Below are the code and all the weights of a small trained network. Each question names an input and a class and asks about switching units off, where a switched-off unit gives its printed mean instead of its output.

import numpy as np


def w(rows, s, z=0):
    codes = np.array(rows[::2]) - 128.0
    scale = np.full(codes.shape[1], s)
    scale[-1] = z or s
    return codes * scale


def f(y):
    return y / 2 * (1 + np.tanh(0.7978845608 * (y + 0.044715 * y**3)))


def log_softmax(a):
    a = a - a.max(-1, keepdims=True)
    return a - np.log(np.exp(a).sum(-1, keepdims=True))


def net(x, mask):
    res = np.array(x, float).reshape(1, 5) / 4 @ E
    y = f(res @ A[0][:, :-1].T + A[0][:, -1])
    res = res + np.where(mask, y, B[0][:, -1]) @ B[0][:, :-1]
    return log_softmax(res[-1] @ U[:, :-1].T + U[:, -1])


A, B = {}, {}
E = w([
[47,69,86,94,210,187,188,248,143,194,146,111],'x0',
[131,111,124,120,134,122,133,119,132,125,117,120],'x1',
[85,34,214,231,127,164,191,64,118,167,126,188],'x2',
[204,81,114,182,49,154,206,180,200,81,183,71],'x3',
[144,21,85,101,131,135,1,101,212,133,205,209],'x4',
],0.0087)
A[0] = w([
[186,114,108,162,58,116,162,170,204,113,137,88,71],'n1',
[204,173,175,174,71,66,83,3,112,79,96,146,105],'n2',
[144,187,47,35,107,102,86,190,140,81,132,51,21],'n3',
[126,124,129,135,129,146,70,125,181,153,157,163,2],'n4',
[75,48,253,252,121,183,208,54,115,179,116,169,42],'n5',
[163,197,76,79,130,85,126,167,118,108,109,60,72],'n6',
[97,218,185,155,114,105,228,146,40,114,53,54,58],'n7',
[178,92,109,201,69,161,212,168,175,86,182,86,62],'n8',
[123,144,143,105,156,133,129,101,128,135,153,121,21],'n9',
[161,145,151,151,136,146,100,104,119,93,128,128,37],'n10',
[152,121,146,108,141,143,142,111,138,131,137,115,89],'n11',
[71,147,121,144,169,111,84,100,86,139,109,144,18],'n12',
[121,141,127,115,107,158,135,108,131,122,133,140,86],'n13',
[163,138,145,147,144,101,116,94,124,116,147,117,22],'n14',
[61,165,150,77,208,85,61,76,38,209,53,198,48],'n15',
[114,131,120,123,157,148,144,129,147,125,125,130,46],'n16',
[121,51,83,92,123,116,19,94,206,123,213,204,59],'n17',
[79,89,84,108,158,166,175,196,128,156,143,126,66],'n18',
[78,86,101,112,216,200,168,241,153,212,125,108,113],'n19',
[186,146,148,153,72,92,112,84,143,84,112,111,106],'n20',
],0.0084,0.0055)
B[0] = w([
[87,96,231,54,126,176,92,131,78,97,171,108,176],'n1',
[39,189,44,197,71,48,187,79,82,134,174,117,239],'n2',
[184,164,134,78,210,43,63,157,162,116,78,220,190],'n3',
[171,106,129,143,115,151,176,133,136,156,118,110,154],'n4',
[212,217,102,41,250,35,7,194,180,124,86,242,255],'n5',
[162,140,133,116,182,92,72,160,157,141,89,210,175],'n6',
[185,17,101,235,106,255,210,159,217,226,32,106,236],'n7',
[110,62,203,24,104,215,76,121,70,48,188,75,198],'n8',
[132,95,138,123,95,99,118,150,131,100,109,119,120],'n9',
[115,132,82,128,125,115,137,120,159,111,154,102,134],'n10',
[117,137,136,124,121,126,118,154,130,133,124,114,123],'n11',
[126,113,144,86,121,151,134,136,131,70,138,106,159],'n12',
[134,132,130,114,134,119,147,121,148,135,137,110,123],'n13',
[116,145,139,128,114,106,138,104,138,143,123,119,130],'n14',
[126,56,241,35,70,207,96,135,74,27,216,49,244],'n15',
[155,175,155,164,144,124,116,116,116,118,146,103,124],'n16',
[178,78,121,233,131,221,216,187,186,224,14,103,254],'n17',
[109,176,75,158,74,62,165,76,94,128,166,114,184],'n18',
[37,225,56,209,61,33,173,25,89,122,174,92,237],'n19',
[55,157,80,156,139,83,166,79,87,134,187,99,179],'n20',
],0.0073,0.014)
U = w([
[48,183,42,196,62,26,191,54,91,125,180,107,250],'0',
[201,39,115,226,111,245,208,180,212,209,27,112,66],'1',
[216,172,112,28,231,22,60,184,182,114,88,239,152],'2',
[119,53,243,2,76,211,125,134,67,43,211,65,65],'3',
],0.0074,0.0018)

Each question gives the input, the list of numbers given to net, and the class t.
The units are the neurons (one row each of A and B). Each row of codes is followed by its name. A weight is (code - 128) times the scale printed after its matrix; where a second scale follows, it is the last column's (A, B and U).
mask holds one flag per neuron, in row order. A switched-off neuron (its flag False) gives its mean, the last column of its row in B, instead of its output. The means were averaged over made-up inputs and are rounded, as every weight is.
A unit's drop is (log p(t) with every unit on - log p(t) with that unit switched off) / (log p(t) with every unit on - log p(t) with every unit switched off).
The circuit of an input: a set's keep is (log p(t) with only the set's units on - log p(t) with every unit switched off) / (log p(t) with every unit on - log p(t) with every unit switched off). Starting from the 12 units with the biggest drops (on a tie, the unit counted first), units are removed one at a time, each time the one whose removal leaves the highest keep (on an exact tie, the one counted first), for as long as the keep stays at least 0.8.
units of the circuit, in order: the units of the circuit, biggest drop first
k most important neurons: the k neurons with the biggest drops, biggest first
drop when u is switched off: that unit's drop, to one decimal
input [-7,5,0,-1,-8], class 1: most important neuron => [n7]
input [3,2,2,8,6], class 3: 3 most important neurons => [n8, n1, n7]
input [1,-6,-7,8,-4], class 3: 3 most important neurons => [n8, n5, n1]
input [4,1,1,5,3], class 3: 2 most important neurons => [n8, n2]
input [8,-4,-4,3,-8], class 0: 3 most important neurons => [n19, n17, n18]
input [7,8,3,7,5], class 0: 3 most important neurons => [n19, n15, n18]
input [7,-8,8,7,5], class 2: 3 most important neurons => [n5, n2, n15]
input [3,4,2,-5,6], class 1: 2 most important neurons => [n17, n8]
input [-1,4,6,5,2], class 2: 2 most important neurons => [n5, n15]
input [-6,2,-6,-8,5], class 3: 2 most important neurons => [n15, n5]
input [-1,-6,2,1,-1], class 2: units of the circuit, in order => [n17, n19, n15]
input [-4,2,7,-8,1], class 3: 2 most important neurons => [n15, n3]
input [6,-7,-3,6,-2], class 0: 2 most important neurons => [n19, n15]
input [-3,5,3,-5,6], class 1: units of the circuit, in order => [n17]
input [4,-7,-7,-8,-8], class 1: 2 most important neurons => [n7, n5]
input [-1,-2,1,5,3], class 3: 2 most important neurons => [n7, n8]
input [0,-8,5,3,-2], class 2: drop when n5 is switched off => 0.5
input [-4,-1,8,8,0], class 2: drop when n5 is switched off => 2.0
input [1,6,-5,-6,-8], class 1: drop when n7 is switched off => 2.8
input [-4,-1,0,6,-3], class 3: units of the circuit, in order => [n8]
input [-6,5,-2,6,-7], class 1: drop when n6 is switched off => 0.1
